What each symbol does to the nodes:
^: Sos->Deg, Gev->Fud, Kap->Bap, Gaz->Vus, Sud->Taz, Deg->Gal, Lis->Poz, Zis->Rik, Fud->Tel, Bap->Lus, Dus->Zem, Bak->Lod, Gal->Zuk, Lum->Ziz, Gis->Bak, Ziz->Bog, Gul->Gaz, Did->Nef, Tas->Muf, Vam->Rav, Siz->Reg, Reg->Buf, Mek->Kig, Nof->Did, Zev->Lis, Nov->Nol, Dum->Gul, Kad->Duk, Guk->Suf, Rog->Lov, Rik->Beb, Zuk->Nov, Lod->Dul, Buf->Bir, Rup->Zek, Mun->Rop, Bir->Rup, Nol->Mun, Som->Gog, Tel->Tas, Mig->Sos, Muf->Zev, Poz->Vam, Dul->Rog, Nin->Fev, Pev->Nin, Rav->Dod, Fev->Zis, Ner->Mek, Suv->Kap, Duk->Pev, Lus->Guk, Maz->Ner, Taz->Suv, Rep->Kad, Nef->Siz, Zem->Rep, Vus->Maz, Gog->Gis, Lov->Dus, Bog->Sud, Kig->Mig, Beb->Nof, Suf->Som, Dod->Lum, Zek->Dum, Rop->Gev
&: Sos->Tas, Gev->Lum, Kap->Rog, Gaz->Nov, Sud->Bak, Deg->Muf, Lis->Kap, Zis->Zek, Fud->Ziz, Bap->Lov, Dus->Nof, Bak->Nin, Gal->Zev, Lum->Som, Gis->Pev, Ziz->Gog, Gul->Zuk, Did->Vus, Tas->Sud, Vam->Lus, Siz->Ner, Reg->Mek, Mek->Gev, Nof->Gaz, Zev->Suv, Nov->Poz, Dum->Gal, Kad->Siz, Guk->Zem, Rog->Rik, Rik->Dum, Zuk->Lis, Lod->Fev, Buf->Kig, Rup->Sos, Mun->Rav, Bir->Mig, Nol->Vam, Som->Kad, Tel->Bog, Mig->Tel, Muf->Taz, Poz->Bap, Dul->Zis, Nin->Bir, Pev->Buf, Rav->Guk, Fev->Rup, Ner->Rop, Suv->Dul, Duk->Reg, Lus->Dus, Maz->Mun, Taz->Lod, Rep->Nef, Nef->Maz, Zem->Did, Vus->Nol, Gog->Duk, Lov->Beb, Bog->Gis, Kig->Fud, Beb->Gul, Suf->Rep, Dod->Suf, Zek->Deg, Rop->Dod
*: Sos->Fev, Gev->Reg, Kap->Zuk, Gaz->Dus, Sud->Sos, Deg->Zis, Lis->Gul, Zis->Suv, Fud->Buf, Bap->Nov, Dus->Vam, Bak->Tas, Gal->Rik, Lum->Mek, Gis->Tel, Ziz->Kig, Gul->Lov, Did->Guk, Tas->Rup, Vam->Vus, Siz->Som, Reg->Gog, Mek->Duk, Nof->Lus, Zev->Dum, Nov->Nof, Dum->Rog, Kad->Lum, Guk->Mun, Rog->Lis, Rik->Kap, Zuk->Beb, Lod->Muf, Buf->Gis, Rup->Lod, Mun->Nef, Bir->Bak, Nol->Did, Som->Gev, Tel->Bir, Mig->Nin, Muf->Zek, Poz->Gaz, Dul->Zev, Nin->Sud, Pev->Bog, Rav->Maz, Fev->Taz, Ner->Kad, Suv->Gal, Duk->Ziz, Lus->Nol, Maz->Rep, Taz->Deg, Rep->Dod, Nef->Suf, Zem->Rav, Vus->Zem, Gog->Fud, Lov->Poz, Bog->Mig, Kig->Pev, Beb->Bap, Suf->Rop, Dod->Ner, Zek->Dul, Rop->Siz
!: Sos->Rup, Gev->Mek, Kap->Lis, Gaz->Nof, Sud->Tas, Deg->Zek, Lis->Zuk, Zis->Dul, Fud->Kig, Bap->Poz, Dus->Lus, Bak->Sud, Gal->Dum, Lum->Gev, Gis->Bog, Ziz->Fud, Gul->Beb, Did->Zem, Tas->Sos, Vam->Nol, Siz->Kad, Reg->Duk, Mek->Reg, Nof->Dus, Zev->Gal, Nov->Gaz, Dum->Rik, Kad->Som, Guk->Rav, Rog->Kap, Rik->Rog, Zuk->Gul, Lod->Taz, Buf->Pev, Rup->Fev, Mun->Maz, Bir->Nin, Nol->Vus, Som->Lum, Tel->Mig, Mig->Bir, Muf->Deg, Poz->Nov, Dul->Suv, Nin->Bak, Pev->Gis, Rav->Mun, Fev->Lod, Ner->Siz, Suv->Zev, Duk->Gog, Lus->Vam, Maz->Nef, Taz->Muf, Rep->Suf, Nef->Rep, Zem->Guk, Vus->Did, Gog->Ziz, Lov->Bap, Bog->Tel, Kig->Buf, Beb->Lov, Suf->Dod, Dod->Rop, Zek->Zis, Rop->Ner
§: Sos->Sud, Gev->Som, Kap->Rik, Gaz->Poz, Sud->Nin, Deg->Taz, Lis->Rog, Zis->Deg, Fud->Gog, Bap->Beb, Dus->Gaz, Bak->Bir, Gal->Suv, Lum->Kad, Gis->Buf, Ziz->Duk, Gul->Lis, Did->Nol, Tas->Bak, Vam->Dus, Siz->Rop, Reg->Gev, Mek->Lum, Nof->Nov, Zev->Dul, Nov->Bap, Dum->Zev, Kad->Ner, Guk->Did, Rog->Dum, Rik->Gal, Zuk->Kap, Lod->Rup, Buf->Fud, Rup->Tas, Mun->Guk, Bir->Tel, Nol->Lus, Som->Siz, Tel->Gis, Mig->Bog, Muf->Lod, Poz->Lov, Dul->Zek, Nin->Mig, Pev->Kig, Rav->Zem, Fev->Sos, Ner->Dod, Suv->Zis, Duk->Mek, Lus->Nof, Maz->Rav, Taz->Fev, Rep->Maz, Nef->Mun, Zem->Vus, Vus->Vam, Gog->Reg, Lov->Gul, Bog->Pev, Kig->Ziz, Beb->Zuk, Suf->Nef, Dod->Rep, Zek->Muf, Rop->Suf

In the rows, 59 stands for zero.

The rows follow the links: the fewer symbols apart two nodes are, the more alike their rows tend to be.

Each row is also shifted at random along 5 hidden directions that mean nothing.

Rows with their nodes:
[  49   58   45   66   66   61   68   59   61   72   67   73   40   59   52   38   54   35   43   68   51   34   73   72   81   28   70   82   70   54   69   50   51   79   77   45   36]
node: Vam
[  97   64   53   41   51   58   61   55   76   78   54   46   65   38   73   69   64   47   59   60   73   53   44   65   62   56   58   62   51   57   69   52   73   39   81   41   62]
node: Mek
[  57   50   67   47   57   43   42   46   78   41   66   53   52   57   50   52   47   50   46   56   65   70   72   60   62   59   77   42   56   51   69   54   62   67   45   36   68]
node: Rep
[  73   61   69   50   43   65   46   55   75   44   55   51   40   30   70   66   65   59   68   70   75   75   38   55   46   85   54   54   46   51   50   48   76   41   40   66   76]
node: Kig
[  45   40   57   71   73   70   51   48   49   53   77   58   64   88   61   56   46   75   65   55   47   63   65   70   52   67   58   56   43   59   58   71   40   62   62   53   65]
node: Gul
[  92   46   54   44   61   41   37   45   76   64   69   50   52   62   37   29   54   56   42   41   71   44   69   49   70   58   77   45   67   54   75   58   61   69   69   38   45]
node: Dod
[  67   55   62   52   49   55   39   54   71   56   55   52   35   37   50   44   69   61   61   57   78   56   48   40   52   82   55   52   66   57   50   47   78   51   49   77   54]
node: Pev
[  68   68   60   46   36   65   43   63   73   53   58   55   31   30   60   47   72   58   62   60   80   61   35   49   56   79   55   62   55   50   60   50   76   53   48   59   60]
node: Ziz
[  37   43   50   78   70   68   55   50   50   74   69   70   47   67   52   32   58   72   60   63   51   41   48   53   52   68   52   75   68   57   45   62   52   62   70   87   40]
node: Gal
[  80   58   57   39   55   54   55   55   78   64   57   38   62   50   66   73   58   45   56   52   73   57   68   66   68   54   64   48   44   61   75   51   69   47   75   29   67]
node: Kad
[ 104   54   63   55   66   44   59   53   57   75   45   48   93   64   57   71   64   76   67   46   62   59   52   42   46   72   50   41   70   71   50   65   68   38   66   82   62]
node: Nin
[  78   48   67   61   55   55   50   35   77   44   77   78   58   57   62   43   42   68   47   72   56   82   31   66   43   72   75   60   54   32   63   73   47   64   38   41   75]
node: Rav
[  68   57   53   54   59   68   52   69   47   67   53   38   60   67   58   66   72   71   76   42   66   48   64   48   58   71   41   51   52   77   54   58   65   47   74   71   54]
node: Sos
[  73   61   58   40   53   38   47   54   73   62   60   55   66   61   40   43   61   56   44   39   69   55   66   46   69   52   75   43   72   54   75   65   63   71   63   36   49]
node: Rop
[  19   47   59   76   72   63   59   53   46   56   65   66   60   75   57   52   51   69   61   62   47   57   64   59   53   63   56   61   60   61   49   63   48   62   56   76   56]
node: Rog
[  54   42   62   78   76   61   61   46   48   57   68   64   80   85   64   61   44   79   65   62   42   68   57   67   44   67   56   56   52   59   51   77   39   56   58   68   69]
node: Lis
[  69   69   55   42   37   64   50   59   75   68   58   56   48   32   63   48   76   59   59   55   80   56   24   48   55   74   56   66   58   48   63   58   75   46   63   53   56]
node: Gog
[  53   56   53   68   70   69   75   61   54   58   66   59   54   69   72   74   45   39   55   74   45   54   84   87   75   32   63   71   44   61   68   49   46   67   71   37   62]
node: Nof
[  54   46   57   64   73   55   73   37   80   74   63   66   63   46   77   66   38   36   45   87   52   55   57   87   60   40   71   74   55   48   65   48   54   45   76   42   64]
node: Zem
[  54   61   60   81   68   66   76   67   42   63   51   72   57   61   64   66   58   59   64   75   44   55   64   62   56   52   48   75   68   66   41   54   55   59   56   89   52]
node: Dul
[  59   65   62   50   59   49   64   68   49   67   40   43   86   64   61   81   71   69   72   44   62   62   63   46   54   67   48   42   63   75   53   62   69   42   63   76   63]
node: Sud
[  59   61   65   47   53   35   52   41   78   57   66   72   80   58   49   42   51   66   40   50   62   73   38   50   52   61   80   48   73   39   71   80   54   67   47   39   63]
node: Nef
[  79   39   45   70   76   66   50   47   49   71   82   61   61   93   47   33   50   74   56   47   46   41   63   63   61   57   62   64   57   59   65   75   36   73   82   52   44]
node: Lov
[  33   87   57   64   52   55   85   73   50   54   58   91   69   65   55   56   59   48   44   61   42   64   58   64   72   25   71   76   76   49   70   73   44   88   46   43   53]
node: Lus
[  52   47   57   72   80   56   66   58   44   60   64   60   73   88   55   64   44   60   56   58   40   54   88   70   65   42   63   55   60   68   60   63   41   70   67   57   54]
node: Beb

In each set, the symbols that take the first to the second take the third to the fourth, perhaps in another order. Give the fourth.
Answers are names.
[  54   52   64   51   55   51   42   59   64   56   47   44   50   46   50   58   68   63   65   51   73   57   63   41   53   78   51   42   64   67   49   47   77   46   53   78   57]
: [  40   55   56   50   59   62   49   65   55   68   49   33   65   61   60   72   72   68   75   44   72   51   65   49   56   74   44   44   50   76   55   55   73   41   72   69   58]
:: [  90   30   61   63   70   53   42   25   85   59   77   60   46   54   60   40   36   52   46   74   60   58   56   74   54   63   75   57   52   41   65   53   53   55   64   43   62]
: Dod

[  86   72   64   50   43   47   60   58   69   68   46   69   67   34   57   51   73   65   55   57   72   63   25   39   48   70   59   60   77   49   54   65   72   49   50   74   55]
: [  50   63   63   47   44   57   50   56   74   61   49   52   53   31   66   61   71   62   65   63   78   66   33   48   47   81   53   57   59   53   53   54   78   39   53   69   66]
:: [  59   52   50   68   72   70   69   58   50   61   70   60   63   80   67   66   47   51   57   64   43   54   75   82   69   40   62   67   46   62   68   61   41   67   74   39   59]
: Gaz

[  30   50   58   59   64   55   61   38   81   68   67   67   58   46   68   53   45   44   44   77   59   59   46   76   57   48   73   70   58   43   67   56   56   53   68   40   61]
: [  85   69   51   38   47   51   53   66   70   68   55   51   49   47   46   47   71   44   48   42   75   43   65   50   77   47   66   57   67   60   75   51   71   67   73   39   42]
:: [  20   73   52   50   53   67   66   78   45   73   46   41   80   62   69   83   79   70   77   42   66   55   51   51   57   65   39   56   50   77   57   65   67   40   74   68   61]
: Rik

[  96   47   44   70   81   64   76   46   56   89   72   65   83   80   72   58   46   56   53   65   41   41   57   82   62   36   64   77   54   58   69   69   39   56   97   42   52]
: [  47   63   55   63   58   74   70   56   52   56   75   67   85   81   77   69   52   73   63   59   45   76   38   78   52   57   60   67   37   49   69   86   35   59   62   32   79]
:: [  34   62   56   63   59   73   61   59   47   49   76   66   77   86   66   61   55   78   65   51   48   75   44   69   52   63   60   61   42   53   66   86   36   67   56   37   73]
: Lov

[  35   58   61   48   56   54   49   62   60   65   47   38   69   56   57   68   73   71   71   44   73   58   56   42   52   78   47   41   58   71   53   59   74   42   62   74   60]
: [  48   59   51   51   60   59   51   72   48   71   49   38   58   65   47   59   75   64   68   37   69   40   75   42   67   64   45   49   64   81   55   52   72   55   76   74   43]
:: [  74   37   66   87   78   65   56   51   45   43   66   67   42   72   57   57   43   64   64   77   42   62   78   67   51   65   54   60   58   63   39   49   47   65   43   88   61]
: Kap

[  17   59   54   63   64   72   65   65   49   50   70   56   63   79   67   71   51   58   62   59   48   63   72   78   67   47   58   62   40   63   68   65   43   66   63   35   68]
: [  53   58   50   67   66   70   63   61   48   61   74   66   62   80   59   52   53   58   55   55   46   52   66   71   68   44   62   70   52   58   69   70   40   75   73   40   53]
:: [  53   60   63   49   49   46   47   57   67   66   47   53   62   43   50   51   72   70   61   50   75   58   40   35   48   79   55   48   72   58   51   58   77   47   55   79   53]
: Tel

[  30   45   55   63   67   62   61   42   78   65   68   60   43   45   70   55   43   36   47   82   57   52   61   83   64   45   71   72   50   48   66   43   57   55   72   38   61]
: [ 120   64   62   43   48   55   46   63   67   42   62   50   49   55   52   58   60   53   55   49   71   68   67   57   67   59   66   47   53   56   70   57   64   68   49   36   66]
:: [  24   56   59   76   62   78   65   58   48   58   62   68   56   59   73   64   59   72   73   75   52   65   39   67   43   72   44   73   50   57   43   64   52   48   54   81   66]
: Poz

[  92   54   62   42   58   45   51   53   73   53   59   43   62   58   55   65   53   46   50   51   68   62   78   63   68   52   71   39   52   60   73   52   65   60   62   34   65]
: [  77   71   67   39   49   37   60   54   73   57   55   60   94   61   54   65   59   64   49   44   64   76   48   51   57   56   74   39   65   49   75   78   60   60   52   34   71]
:: [  82   55   62   52   60   43   51   53   62   77   46   52   78   55   50   52   69   75   62   44   68   53   45   34   47   78   53   45   75   64   50   65   72   43   66   83   51]
: Tel

[  46   55   67   74   74   56   72   59   41   45   59   65   84   86   62   79   44   66   62   60   36   76   78   70   55   50   61   50   55   65   55   72   39   66   47   60   72]
: [  42   54   45   64   66   70   68   50   66   76   72   67   52   57   67   49   51   42   48   72   53   41   54   80   68   39   66   83   53   49   71   56   49   61   85   39   49]
:: [  77   58   63   52   58   43   50   59   57   68   45   52   76   60   46   54   70   76   62   40   67   55   53   31   50   74   54   42   75   67   51   65   70   51   58   82   51]
: Muf

[  15   68   68   47   52   41   65   68   65   64   31   48   67   38   56   76   70   50   60   57   71   59   66   41   59   59   54   45   74   69   51   44   83   42   54   78   58]
: [  58   44   61   52   64   50   42   59   63   60   46   35   40   48   46   56   63   55   64   51   72   43   84   42   63   69   52   41   65   75   49   35   80   50   62   79   47]
:: [  42   49   49   64   60   72   53   48   70   60   78   68   28   51   59   36   49   45   49   73   59   46   54   77   66   52   67   79   51   44   67   51   51   70   69   39   50]
: Zem

[  72   47   57   72   75   73   64   56   47   47   72   56   58   84   68   71   41   54   62   66   42   65   86   82   66   46   60   59   39   64   63   60   39   68   61   42   69]
: [  38   39   61   77   77   62   54   54   46   46   67   58   51   83   52   57   44   63   61   62   43   58   89   65   62   57   59   54   57   67   50   55   45   71   54   68   58]
:: [  35   37   60   78   77   63   53   52   47   51   67   59   48   80   51   52   46   64   61   62   45   53   83   63   58   61   58   56   57   66   49   54   48   67   58   73   55]
: Suv

[  55   70   72   40   46   41   54   56   71   38   59   56   75   59   53   67   56   61   51   46   65   86   59   54   59   60   73   37   57   50   73   70   60   65   37   31   77]
: [  96   66   62   43   60   33   65   59   69   63   48   54   83   60   49   67   56   45   45   47   61   59   78   54   72   38   75   42   73   61   74   59   65   64   62   39   57]
:: [  78   61   54   77   57   83   58   73   35   48   63   64   30   62   58   52   67   66   73   64   54   55   61   56   58   69   42   74   52   65   44   54   54   68   50   83   53]
: Zis

[  64   48   59   74   74   59   59   54   43   54   70   68   74   92   50   51   47   77   59   52   41   63   68   60   54   59   62   55   61   59   58   78   37   74   56   61   60]
: [  41   67   62   65   57   60   76   56   65   54   63   79   60   51   69   62   48   45   47   77   48   70   51   77   61   39   71   75   59   43   66   61   48   67   51   41   66]
:: [  85   72   51   37   39   60   49   62   73   65   62   53   55   44   55   46   74   59   55   44   77   54   36   49   64   64   61   60   57   52   73   66   69   59   68   37   54]
: Tel

[  40   53   63   80   77   48   68   62   40   55   54   75   61   79   42   51   48   61   54   62   38   53   87   54   62   44   62   59   81   67   47   58   48   76   49   86   46]
: [  70   64   61   71   69   61   77   70   41   42   62   68   63   83   57   72   46   48   54   63   36   66   91   77   73   30   65   61   57   64   64   61   39   82   51   45   64]
:: [  92   61   57   65   63   73   59   78   38   52   54   43   51   69   61   75   66   63   76   53   57   55   80   57   62   64   41   54   48   80   48   49   62   56   60   77   58]
: Zev

[  71   54   63   47   60   35   49   43   77   58   63   62   71   59   44   42   51   57   40   49   64   60   58   50   60   55   79   45   72   47   71   66   58   67   57   40   56]
: [  80   71   60   37   41   58   49   65   70   46   60   47   52   51   56   61   66   54   58   46   74   68   58   54   67   61   65   47   50   56   74   59   66   64   52   32   65]
:: [  38   48   61   80   69   64   53   53   45   51   68   71   52   75   52   44   51   76   63   63   47   60   58   55   49   71   57   62   64   57   44   68   45   69   48   81   55]
: Lov

[  92   57   54   38   48   62   41   58   74   55   66   41   39   50   51   50   64   50   56   48   77   50   65   57   71   61   64   52   48   59   74   49   69   62   67   32   56]
: [  72   73   59   38   43   60   59   66   73   56   53   46   59   40   69   73   68   48   60   55   75   66   51   62   65   57   60   55   46   57   70   53   71   49   62   35   69]
:: [  77   58   59   69   59   79   62   57   55   38   78   68   45   70   72   62   46   58   60   73   46   75   58   84   59   55   63   70   35   48   65   65   38   71   47   37   75]
: Vam

